Below is a small trained network, with its code and all its weights. Each question gives an input and a target symbol and asks what happens when units are switched off, that is, made to give their printed mean instead of their output.

import numpy as np


def w(rows, s, z=0):
    codes = np.array(rows[::2]) - 128.0
    scale = np.full(codes.shape[1], s)
    scale[-1] = z or s
    return codes * scale


def f(y):
    return np.maximum(y, 0)


def softmax(a):
    e = np.exp(a - a.max(-1, keepdims=True))
    return e / e.sum(-1, keepdims=True)


def log_softmax(a):
    a = a - a.max(-1, keepdims=True)
    return a - np.log(np.exp(a).sum(-1, keepdims=True))


def net(x, mask):
    ids = ['αγεζθλμξσφ'.index(c) for c in x.split()]
    T = len(ids)
    res = E[ids] + P[:T]
    u = 0
    for l in range(2):
        r = res
        for j in range(2):
            rows = slice(3 * j, 3 * j + 3)
            q, k, v = (r @ M[l][rows].T for M in (Q, K, V))
            z = softmax(np.where(np.tri(T) > 0, q @ k.T / 3**0.5, -1e9)) @ v
            o = O[l][rows]
            res = res + np.where(mask[u + j], z, o[:, -1]) @ o[:, :-1]
        u += 2
        y = f(res @ A[l][:, :-1].T + A[l][:, -1])
        res = res + np.where(mask[u : u + 16], y, B[l][:, -1]) @ B[l][:, :-1]
        u += 16
    return log_softmax(res[-1] @ U[:, :-1].T + U[:, -1])


Q, K, V, O, A, B = {}, {}, {}, {}, {}, {}
E = w([
[98,119,65,104,209],'α',
[5,195,67,152,140],'γ',
[85,142,168,103,186],'ε',
[158,150,148,161,87],'ζ',
[193,216,188,138,21],'θ',
[161,153,146,92,48],'λ',
[181,144,194,138,120],'μ',
[133,136,152,146,173],'ξ',
[154,162,15,136,160],'σ',
[105,159,109,145,155],'φ',
],0.02)
P = w([
[150,141,64,107,173],'0',
[176,157,200,1,246],'1',
[197,176,151,31,219],'2',
[104,81,80,137,107],'3',
[110,106,89,115,92],'4',
[114,137,187,54,141],'5',
[106,138,171,83,128],'6',
[101,129,136,111,88],'7',
[110,154,148,118,83],'8',
[100,158,180,102,97],'9',
[138,178,171,100,74],'10',
[112,168,222,97,71],'11',
],0.0082)
Q[0] = w([
[112,166,187,176,92],'L0H1',
[184,145,133,168,220],'L0H1',
[18,154,123,4,130],'L0H1',
[175,117,162,205,79],'L0H2',
[111,145,78,24,56],'L0H2',
[54,254,90,79,169],'L0H2',
],0.0071)
K[0] = w([
[162,144,140,116,130],'L0H1',
[86,173,142,203,94],'L0H1',
[176,70,130,105,115],'L0H1',
[137,102,133,98,142],'L0H2',
[152,93,95,116,89],'L0H2',
[4,131,79,129,102],'L0H2',
],0.014)
V[0] = w([
[148,81,130,100,173],'L0H1',
[69,146,143,161,110],'L0H1',
[144,102,129,158,141],'L0H1',
[78,167,109,213,112],'L0H2',
[115,121,141,146,152],'L0H2',
[183,79,146,254,131],'L0H2',
],0.0091)
O[0] = w([
[198,182,106,145,80,119],'L0H1',
[51,68,174,103,155,112],'L0H1',
[70,141,117,163,100,100],'L0H1',
[165,162,170,186,78,194],'L0H2',
[126,189,82,125,137,129],'L0H2',
[159,183,156,222,254,2],'L0H2',
],0.0068,0.0076)
A[0] = w([
[123,168,51,136,145,121],'L0N1',
[115,105,139,125,165,29],'L0N2',
[86,155,132,166,112,61],'L0N3',
[164,10,130,113,105,125],'L0N4',
[186,153,72,70,101,61],'L0N5',
[126,43,124,67,105,218],'L0N6',
[131,73,112,115,88,103],'L0N7',
[162,106,142,165,182,98],'L0N8',
[62,117,106,177,102,69],'L0N9',
[109,100,175,117,88,142],'L0N10',
[94,96,71,142,164,49],'L0N11',
[152,70,83,134,58,120],'L0N12',
[115,115,209,132,172,112],'L0N13',
[122,59,192,132,135,191],'L0N14',
[112,86,127,111,105,193],'L0N15',
[170,110,92,187,124,2],'L0N16',
],0.011,0.0039)
B[0] = w([
[98,134,122,93,175,215],'L0N1',
[175,99,154,151,140,130],'L0N2',
[146,173,139,73,106,168],'L0N3',
[131,185,84,167,100,158],'L0N4',
[114,58,198,156,108,253],'L0N5',
[171,171,86,161,72,245],'L0N6',
[129,141,126,189,192,167],'L0N7',
[182,204,122,113,157,134],'L0N8',
[141,127,119,67,99,182],'L0N9',
[147,197,115,154,139,230],'L0N10',
[191,23,117,160,93,150],'L0N11',
[130,162,151,133,184,220],'L0N12',
[128,92,48,95,116,168],'L0N13',
[95,116,9,128,112,177],'L0N14',
[253,115,113,140,170,203],'L0N15',
[103,129,122,173,95,132],'L0N16',
],0.0067,0.0054)
Q[1] = w([
[135,143,151,112,172],'L1H1',
[94,140,117,208,116],'L1H1',
[162,150,122,75,139],'L1H1',
[2,92,242,177,188],'L1H2',
[175,183,222,33,146],'L1H2',
[131,141,74,162,73],'L1H2',
],0.0097)
K[1] = w([
[155,145,101,219,103],'L1H1',
[164,102,136,36,109],'L1H1',
[70,146,101,194,72],'L1H1',
[191,11,140,128,149],'L1H2',
[100,149,75,168,110],'L1H2',
[73,109,117,5,74],'L1H2',
],0.011)
V[1] = w([
[117,96,9,186,197],'L1H1',
[242,86,121,198,141],'L1H1',
[72,154,96,212,51],'L1H1',
[149,142,118,119,88],'L1H2',
[208,106,99,161,145],'L1H2',
[117,60,69,66,55],'L1H2',
],0.013)
O[1] = w([
[131,111,244,93,154,89],'L1H1',
[172,166,86,50,237,78],'L1H1',
[222,146,145,249,185,142],'L1H1',
[115,141,108,86,177,212],'L1H2',
[193,192,146,77,137,1],'L1H2',
[211,80,106,79,107,251],'L1H2',
],0.011,0.0099)
A[1] = w([
[128,149,45,76,149,83],'L1N1',
[70,220,81,111,167,2],'L1N2',
[188,181,199,157,26,167],'L1N3',
[56,184,162,147,138,41],'L1N4',
[189,71,130,191,155,122],'L1N5',
[116,75,92,72,88,50],'L1N6',
[122,77,137,208,121,87],'L1N7',
[163,113,127,180,146,72],'L1N8',
[67,130,254,140,153,248],'L1N9',
[157,234,152,138,45,139],'L1N10',
[108,113,103,67,151,84],'L1N11',
[130,123,65,100,143,142],'L1N12',
[95,96,176,238,68,50],'L1N13',
[158,166,112,134,79,255],'L1N14',
[75,122,96,128,31,109],'L1N15',
[47,150,219,162,119,77],'L1N16',
],0.0096,0.0037)
B[1] = w([
[126,121,206,174,42,186],'L1N1',
[67,184,64,225,50,158],'L1N2',
[118,111,134,149,161,201],'L1N3',
[83,110,108,91,60,134],'L1N4',
[2,180,201,165,108,183],'L1N5',
[142,201,148,196,130,201],'L1N6',
[82,237,99,24,144,201],'L1N7',
[62,144,178,97,60,151],'L1N8',
[164,8,125,109,171,149],'L1N9',
[98,130,77,81,155,180],'L1N10',
[144,140,35,83,81,163],'L1N11',
[152,133,225,167,166,180],'L1N12',
[151,141,96,95,166,228],'L1N13',
[111,24,108,138,168,205],'L1N14',
[135,176,211,174,130,253],'L1N15',
[95,96,63,155,88,138],'L1N16',
],0.0062,0.016)
U = w([
[135,120,145,76,33,74],'α',
[65,140,166,151,137,66],'γ',
[153,89,243,173,1,143],'ε',
[115,174,119,151,202,160],'ζ',
[126,87,24,169,96,129],'θ',
[188,154,97,143,90,88],'λ',
[114,179,111,90,73,30],'μ',
[64,84,56,75,105,153],'ξ',
[118,124,164,122,153,194],'σ',
[106,12,123,173,123,254],'φ',
],0.0071,0.007)

Each question gives the input, a string of symbols that net reads in full, and the target symbol t.
The units are the heads (3 rows each of Q, K, V and O) and the neurons (one row each of A and B). Each row of codes is followed by its name. A weight is (code - 128) times the scale printed after its matrix; where a second scale follows, it is the last column's (O, A, B and U).
mask holds one flag per unit, layer by layer, with each layer's heads first. A switched-off unit (its flag False) gives its mean, the last column of its rows in O or B, instead of its output. The means were averaged over made-up inputs and are rounded, as every weight is.
A unit's drop is (log p(t) with every unit on - log p(t) with that unit switched off) / (log p(t) with every unit on - log p(t) with every unit switched off).
top k neurons: the k neurons with the biggest drops, biggest first
k most important neurons of layer l: the k neurons of layer l with the biggest drops, biggest first
heads that matter: for each layer, one digit per head in row order, 1 if its drop is at least 0.15 and else 0, layers parted by /
input α ξ μ, target α: 2 most important neurons of layer 1 -> (L1N11, L1N15)
input ξ θ ε, target ξ: heads that matter -> 01 / 11
input λ ζ λ, target λ: 2 most important neurons of layer 0 -> (L0N6, L0N4)
input σ σ μ, target σ: top 3 neurons -> (L0N16, L0N11, L1N9)
input σ ξ θ, target σ: top 2 neurons -> (L0N16, L1N3)
input φ θ ε, target φ: top 4 neurons -> (L1N9, L0N15, L1N7, L0N6)
input α μ ξ ξ ζ ε μ ξ γ ξ θ σ, target ε: heads that matter -> 01 / 10
input μ ξ α, target μ: heads that matter -> 01 / 11
input ζ μ γ λ ε, target ε: most important neuron of layer 0 -> (L0N9)
input θ ζ φ, target θ: heads that matter -> 00 / 10
input ξ μ σ, target ξ: heads that matter -> 01 / 11
input γ ξ α φ, target ε: heads that matter -> 10 / 01
input ζ α γ λ σ, target ε: heads that matter -> 01 / 00
input ξ θ λ ξ, target θ: top 2 neurons -> (L1N2, L1N15)
input λ σ α, target λ: heads that matter -> 00 / 11
input α α θ, target α: 2 most important neurons of layer 0 -> (L0N11, L0N5)
input σ γ γ ζ, target γ: top 3 neurons -> (L1N7, L1N13, L1N5)
input ξ ζ ξ, target ξ: 3 most important neurons of layer 1 -> (L1N15, L1N9, L1N4)
input φ μ ξ, target φ: top 2 neurons -> (L1N9, L0N15)
input σ ξ ξ, target σ: heads that matter -> 11 / 11
input γ θ ξ, target ε: heads that matter -> 10 / 01
input ξ λ γ, target ε: heads that matter -> 01 / 00
input ζ θ θ, target ζ: heads that matter -> 01 / 11
input λ θ ξ, target λ: top 2 neurons -> (L1N1, L0N6)
